Here is a tiny trained network, its code and every weight. The questions are about switching its units off for an input and a target symbol, where a switched-off unit gives its printed mean instead of its output.

import numpy as np


def w(rows, s, z=0):
    codes = np.array(rows[::2]) - 128.0
    scale = np.full(codes.shape[1], s)
    scale[-1] = z or s
    return codes * scale


def norm(h):
    return h / np.sqrt((h * h).mean(-1, keepdims=True) + 1e-5)


def f(y):
    return np.maximum(y, 0)


def softmax(a):
    e = np.exp(a - a.max(-1, keepdims=True))
    return e / e.sum(-1, keepdims=True)


def log_softmax(a):
    a = a - a.max(-1, keepdims=True)
    return a - np.log(np.exp(a).sum(-1, keepdims=True))


def net(x, mask):
    ids = ['αδζθλμξπφψ'.index(c) for c in x.split()]
    T = len(ids)
    res = E[ids] + P[:T]
    u = 0
    for l in range(2):
        r = norm(res)
        for j in range(3):
            rows = slice(2 * j, 2 * j + 2)
            q, k, v = (r @ M[l][rows].T for M in (Q, K, V))
            z = softmax(np.where(np.tri(T) > 0, q @ k.T / 2**0.5, -1e9)) @ v
            o = O[l][rows]
            res = res + np.where(mask[u + j], z, o[:, -1]) @ o[:, :-1]
        u += 3
        y = f(norm(res) @ A[l][:, :-1].T + A[l][:, -1])
        res = res + np.where(mask[u : u + 16], y, B[l][:, -1]) @ B[l][:, :-1]
        u += 16
    return log_softmax(norm(res)[-1] @ U[:, :-1].T + U[:, -1])


Q, K, V, O, A, B = {}, {}, {}, {}, {}, {}
E = w([
[235,80,134,25,148],'α',
[142,100,114,23,137],'δ',
[177,174,219,74,131],'ζ',
[190,211,33,193,139],'θ',
[130,148,236,202,148],'λ',
[201,205,145,117,195],'μ',
[202,155,227,118,129],'ξ',
[179,115,104,96,106],'π',
[182,154,232,164,147],'φ',
[107,80,69,1,205],'ψ',
],0.0061)
P = w([
[222,107,124,70,3],'0',
[180,51,98,127,80],'1',
[151,66,97,125,90],'2',
[129,74,104,122,90],'3',
[111,83,107,117,93],'4',
[94,91,113,117,91],'5',
[81,101,122,113,91],'6',
[66,110,131,112,91],'7',
[51,117,136,107,89],'8',
],0.0038)
Q[0] = w([
[199,99,45,70,129],'0.h1',
[111,179,160,161,214],'0.h1',
[212,254,175,108,93],'0.h2',
[206,196,82,69,6],'0.h2',
[107,138,252,197,173],'0.h3',
[109,102,208,212,80],'0.h3',
],0.005)
K[0] = w([
[139,136,160,110,151],'0.h1',
[66,114,104,116,98],'0.h1',
[181,255,110,214,123],'0.h2',
[180,139,75,148,103],'0.h2',
[153,96,181,122,191],'0.h3',
[53,99,171,102,149],'0.h3',
],0.008)
V[0] = w([
[130,155,62,124,129],'0.h1',
[95,148,113,159,129],'0.h1',
[68,125,211,176,148],'0.h2',
[151,141,2,177,29],'0.h2',
[195,172,117,148,243],'0.h3',
[135,19,187,61,129],'0.h3',
],0.0037)
O[0] = w([
[174,153,84,81,174,120],'0.h1',
[179,115,126,195,185,57],'0.h1',
[208,117,136,97,215,2],'0.h2',
[8,95,254,163,90,200],'0.h2',
[110,248,100,93,129,201],'0.h3',
[237,77,98,154,136,139],'0.h3',
],0.0037,0.0025)
A[0] = w([
[190,85,233,74,175,164],'0.n1',
[128,155,133,71,54,148],'0.n2',
[138,106,101,179,21,163],'0.n3',
[80,170,97,107,140,95],'0.n4',
[236,124,87,109,91,88],'0.n5',
[144,59,98,63,169,106],'0.n6',
[141,50,122,24,203,193],'0.n7',
[237,139,99,26,112,97],'0.n8',
[1,157,193,128,189,222],'0.n9',
[129,150,223,105,118,102],'0.n10',
[120,114,177,144,37,78],'0.n11',
[198,125,137,183,113,112],'0.n12',
[188,213,149,99,186,254],'0.n13',
[177,142,30,198,129,161],'0.n14',
[66,182,85,108,91,163],'0.n15',
[171,83,146,65,176,42],'0.n16',
],0.0053,0.0021)
B[0] = w([
[83,105,83,166,78,232],'0.n1',
[129,67,144,140,123,225],'0.n2',
[105,168,161,69,210,212],'0.n3',
[129,96,185,196,150,162],'0.n4',
[97,106,3,123,107,196],'0.n5',
[163,168,148,156,72,162],'0.n6',
[157,115,132,180,78,186],'0.n7',
[113,109,59,113,101,235],'0.n8',
[136,69,41,153,115,203],'0.n9',
[162,111,87,106,86,204],'0.n10',
[177,190,114,115,164,197],'0.n11',
[125,113,62,114,59,177],'0.n12',
[117,48,180,130,122,252],'0.n13',
[139,162,183,70,95,177],'0.n14',
[121,66,162,127,114,208],'0.n15',
[124,82,116,121,66,153],'0.n16',
],0.0046,0.0042)
Q[1] = w([
[43,128,120,122,97],'1.h1',
[90,129,167,123,108],'1.h1',
[12,3,143,138,7],'1.h2',
[201,149,128,140,228],'1.h2',
[178,190,188,36,203],'1.h3',
[126,117,42,29,127],'1.h3',
],0.0064)
K[1] = w([
[108,154,103,149,128],'1.h1',
[156,159,150,144,141],'1.h1',
[2,185,96,141,146],'1.h2',
[198,75,101,95,100],'1.h2',
[215,116,140,100,132],'1.h3',
[123,84,49,142,149],'1.h3',
],0.0094)
V[1] = w([
[148,131,138,88,153],'1.h1',
[148,4,57,20,156],'1.h1',
[99,26,68,194,167],'1.h2',
[132,151,193,123,21],'1.h2',
[168,238,193,116,141],'1.h3',
[75,145,89,155,145],'1.h3',
],0.0034)
O[1] = w([
[84,166,170,80,100,101],'1.h1',
[195,152,110,99,189,223],'1.h1',
[60,94,149,158,3,65],'1.h2',
[102,202,138,117,236,255],'1.h2',
[159,92,28,89,133,37],'1.h3',
[16,154,186,160,69,107],'1.h3',
],0.0041,0.0032)
A[1] = w([
[64,80,168,153,188,142],'1.n1',
[77,44,110,164,174,142],'1.n2',
[34,114,169,188,42,1],'1.n3',
[229,141,106,146,54,9],'1.n4',
[129,180,83,245,203,124],'1.n5',
[215,113,87,73,138,128],'1.n6',
[205,190,116,168,136,27],'1.n7',
[230,183,176,138,73,52],'1.n8',
[106,96,102,100,76,114],'1.n9',
[149,46,54,119,103,109],'1.n10',
[125,191,104,65,186,252],'1.n11',
[123,99,39,210,152,117],'1.n12',
[153,133,247,104,149,137],'1.n13',
[170,104,226,32,120,68],'1.n14',
[39,140,3,148,90,216],'1.n15',
[198,103,99,76,150,71],'1.n16',
],0.0047,0.0017)
B[1] = w([
[206,83,96,98,73,168],'1.n1',
[114,220,151,180,126,171],'1.n2',
[180,189,107,109,254,164],'1.n3',
[48,46,139,72,136,210],'1.n4',
[75,26,79,165,75,176],'1.n5',
[129,178,213,183,145,241],'1.n6',
[173,237,63,29,104,146],'1.n7',
[123,104,71,34,149,164],'1.n8',
[152,147,101,184,181,198],'1.n9',
[20,121,70,115,107,252],'1.n10',
[68,34,121,184,98,208],'1.n11',
[142,195,144,33,94,175],'1.n12',
[128,241,129,91,57,170],'1.n13',
[132,52,76,184,49,180],'1.n14',
[230,85,185,62,99,216],'1.n15',
[131,210,172,179,171,208],'1.n16',
],0.0036,0.0038)
U = w([
[165,78,52,28,68,149],'α',
[41,23,118,207,99,100],'δ',
[166,144,224,190,26,70],'ζ',
[40,240,129,119,104,162],'θ',
[159,177,2,213,141,41],'λ',
[200,80,146,188,215,253],'μ',
[193,183,151,97,115,79],'ξ',
[107,97,237,36,174,106],'π',
[188,182,86,89,184,149],'φ',
[85,103,79,90,220,59],'ψ',
],0.0082,0.0024)

Each question gives the input, a string of symbols that net reads in full, and the target symbol t.
The units are the heads (2 rows each of Q, K, V and O) and the neurons (one row each of A and B). Each row of codes is followed by its name. A weight is (code - 128) times the scale printed after its matrix; where a second scale follows, it is the last column's (O, A, B and U).
mask holds one flag per unit, layer by layer, with each layer's heads first. A switched-off unit (its flag False) gives its mean, the last column of its rows in O or B, instead of its output. The means were averaged over made-up inputs and are rounded, as every weight is.
A unit's drop is (log p(t) with every unit on - log p(t) with that unit switched off) / (log p(t) with every unit on - log p(t) with every unit switched off).
most important unit: the unit with the biggest drop
k most important neurons: the k neurons with the biggest drops, biggest first
top k neurons in layer l: the k neurons of layer l with the biggest drops, biggest first
which heads matter: for each layer, one digit per head in row order, 1 if its drop is at least 0.15 and else 0, layers parted by /
drop when u is switched off: that unit's drop, to one decimal
input μ φ π θ δ, target δ: most important unit	0.n14
input ξ μ μ μ, target ζ: which heads matter	001 / 010
input φ π π α φ λ, target α: top 2 neurons in layer 1	1.n6, 1.n12
input δ λ ζ θ φ λ π ξ φ, target φ: top 3 neurons in layer 0	0.n14, 0.n15, 0.n5
input μ π μ λ π, target δ: 2 most important neurons	0.n3, 0.n1
input μ δ π μ π π φ δ, target δ: which heads matter	010 / 000
input π μ δ θ π, target π: which heads matter	010 / 010
input δ δ α θ α λ ψ ψ μ, target μ: which heads matter	010 / 010
input μ ξ δ π α π μ, target δ: 2 most important neurons	0.n13, 0.n8
input α θ ζ, target ζ: 2 most important neurons	0.n14, 0.n5
input μ μ μ μ α μ ζ μ μ, target ζ: which heads matter	000 / 010
input φ μ ψ μ δ μ θ φ, target φ: 2 most important neurons	0.n14, 1.n7
input μ μ λ θ λ μ, target μ: 4 most important neurons	0.n14, 0.n9, 0.n1, 0.n13
input π π π δ δ π, target ζ: most important unit	0.h2
input δ μ π θ λ μ π ζ, target ζ: top 2 neurons in layer 1	1.n14, 1.n13
input θ φ μ α ζ λ ξ θ, target δ: 4 most important neurons	0.n14, 0.n1, 0.n3, 1.n5
input δ φ φ μ, target α: top 3 neurons in layer 0	0.n8, 0.n13, 0.n5
input δ θ θ λ, target α: 2 most important neurons	0.n14, 1.n12
input λ π μ θ μ λ θ, target δ: 2 most important neurons	0.n14, 0.n1
input ζ λ π φ α π, target δ: 3 most important neurons	0.n3, 0.n5, 0.n1
input μ φ μ ζ μ θ π μ λ, target λ: most important unit	0.n14
input π φ θ θ π ξ, target α: 4 most important neurons	0.n11, 0.n10, 0.n3, 0.n14
input π π φ, target α: top 2 neurons in layer 0	0.n1, 0.n12
input φ φ μ, target α: drop when 0.n8 is switched off	0.6
input φ μ δ θ μ λ μ λ, target λ: drop when 0.n13 is switched off	0.0
input φ ζ μ π θ π, target π: drop when 0.h2 is switched off	0.2
input φ ψ ψ λ θ, target θ: drop when 1.n11 is switched off	0.1
input δ μ π α π μ ξ μ ζ, target α: top neuron in layer 1	1.n11
